Below are the code and all the weights of a small trained network. Each question names an input and a class and asks about switching units off, where a switched-off unit gives its printed mean instead of its output.

import numpy as np


def w(rows, s, z=0):
    codes = np.array(rows[::2]) - 128.0
    scale = np.full(codes.shape[1], s)
    scale[-1] = z or s
    return codes * scale


def norm(h):
    return h / np.sqrt((h * h).mean(-1, keepdims=True) + 1e-5)


def f(y):
    return np.maximum(y, 0)


def log_softmax(a):
    a = a - a.max(-1, keepdims=True)
    return a - np.log(np.exp(a).sum(-1, keepdims=True))


def net(x, mask):
    res = np.array(x, float).reshape(1, 6) / 4 @ E
    u = 0
    for l in range(2):
        y = f(norm(res) @ A[l][:, :-1].T + A[l][:, -1])
        res = res + np.where(mask[u : u + 5], y, B[l][:, -1]) @ B[l][:, :-1]
        u += 5
    return log_softmax(norm(res)[-1] @ U[:, :-1].T + U[:, -1])


A, B = {}, {}
E = w([
[134,142,140,134,2,19,73,49],'x0',
[144,226,125,45,115,97,193,140],'x1',
[40,47,196,81,98,147,246,129],'x2',
[192,128,176,87,102,56,139,142],'x3',
[190,194,163,231,130,168,156,44],'x4',
[154,219,120,87,105,124,129,166],'x5',
],0.0021)
A[0] = w([
[204,183,133,193,225,244,246,95,7],'0.n0',
[210,208,56,73,251,146,100,197,12],'0.n1',
[65,11,142,185,119,227,197,96,166],'0.n2',
[143,41,169,69,157,109,81,184,1],'0.n3',
[117,165,135,70,177,200,195,216,63],'0.n4',
],0.0027,0.00091)
B[0] = w([
[85,65,212,74,182,136,148,175,242],'0.n0',
[83,140,70,150,121,229,160,118,218],'0.n1',
[40,201,211,87,180,158,201,102,252],'0.n2',
[176,108,153,107,134,109,185,172,167],'0.n3',
[166,142,171,253,161,105,91,31,210],'0.n4',
],0.0036,0.0025)
A[1] = w([
[169,135,149,210,111,134,59,66,97],'1.n0',
[7,114,108,148,50,137,108,77,151],'1.n1',
[2,71,104,95,96,102,80,96,121],'1.n2',
[201,119,144,173,111,103,68,64,5],'1.n3',
[171,136,71,129,135,70,73,97,94],'1.n4',
],0.0041,0.002)
B[1] = w([
[128,84,28,168,38,68,72,122,228],'1.n0',
[168,227,195,116,195,185,186,114,251],'1.n1',
[128,53,222,156,207,179,185,153,245],'1.n2',
[95,91,99,230,111,78,79,2,193],'1.n3',
[75,104,199,168,110,123,178,55,208],'1.n4',
],0.0042,0.0023)
U = w([
[159,208,125,68,45,84,152,104,77],'0',
[118,31,141,52,104,77,111,190,4],'1',
[139,163,2,139,169,210,70,184,52],'2',
[135,98,89,199,69,75,52,54,129],'3',
[85,123,203,115,200,193,179,129,244],'4',
],0.0093,0.0031)

Each question gives the input, the list of numbers given to net, and the class t.
The units are the neurons (one row each of A and B). Each row of codes is followed by its name. A weight is (code - 128) times the scale printed after its matrix; where a second scale follows, it is the last column's (A, B and U).
mask holds one flag per neuron, layer by layer. A switched-off neuron (its flag False) gives its mean, the last column of its row in B, instead of its output. The means were averaged over made-up inputs and are rounded, as every weight is.
A unit's drop is (log p(t) with every unit on - log p(t) with that unit switched off) / (log p(t) with every unit on - log p(t) with every unit switched off).
The circuit of an input: a set's keep is (log p(t) with only the set's units on - log p(t) with every unit switched off) / (log p(t) with every unit on - log p(t) with every unit switched off). Starting from all 10 units, units are removed one at a time, each time the one whose removal leaves the highest keep (on an exact tie, the one counted first), for as long as the keep stays at least 0.8.
units of the circuit, in order: the units of the circuit, biggest drop first
k most important neurons: the k neurons with the biggest drops, biggest first
k most important neurons of layer l: the k neurons of layer l with the biggest drops, biggest first
drop of u: that unit's drop, to one decimal
input [8,-6,7,4,1,1], class 4: units of the circuit, in order -> (1.n1 1.n2)
input [5,-5,4,-3,-8,3], class 4: units of the circuit, in order -> (1.n1)
input [-6,-3,-6,8,3,5], class 2: 3 most important neurons of layer 1 -> (1.n2 1.n1 1.n4)
input [6,-4,-1,0,-5,-6], class 4: 2 most important neurons -> (1.n2 1.n1)
input [-2,5,-8,5,1,-8], class 3: 2 most important neurons -> (0.n2 1.n4)
input [-7,-3,-2,1,-8,1], class 2: 3 most important neurons of layer 0 -> (0.n0 0.n1 0.n2)
input [-4,-5,0,6,-5,2], class 1: 3 most important neurons of layer 0 -> (0.n2 0.n3 0.n0)
input [8,-5,2,0,-1,-1], class 4: 3 most important neurons -> (1.n2 1.n1 0.n4)
input [2,-8,-3,-5,-3,-5], class 4: 2 most important neurons of layer 0 -> (0.n2 0.n4)
input [8,7,1,-1,-8,-7], class 4: 3 most important neurons of layer 1 -> (1.n2 1.n1 1.n0)
input [0,3,-1,5,-3,-2], class 0: drop of 0.n4 -> -0.1
input [-6,1,-3,3,-1,5], class 2: drop of 0.n1 -> 0.3
input [-3,8,-4,8,-5,-7], class 0: drop of 1.n2 -> 0.9
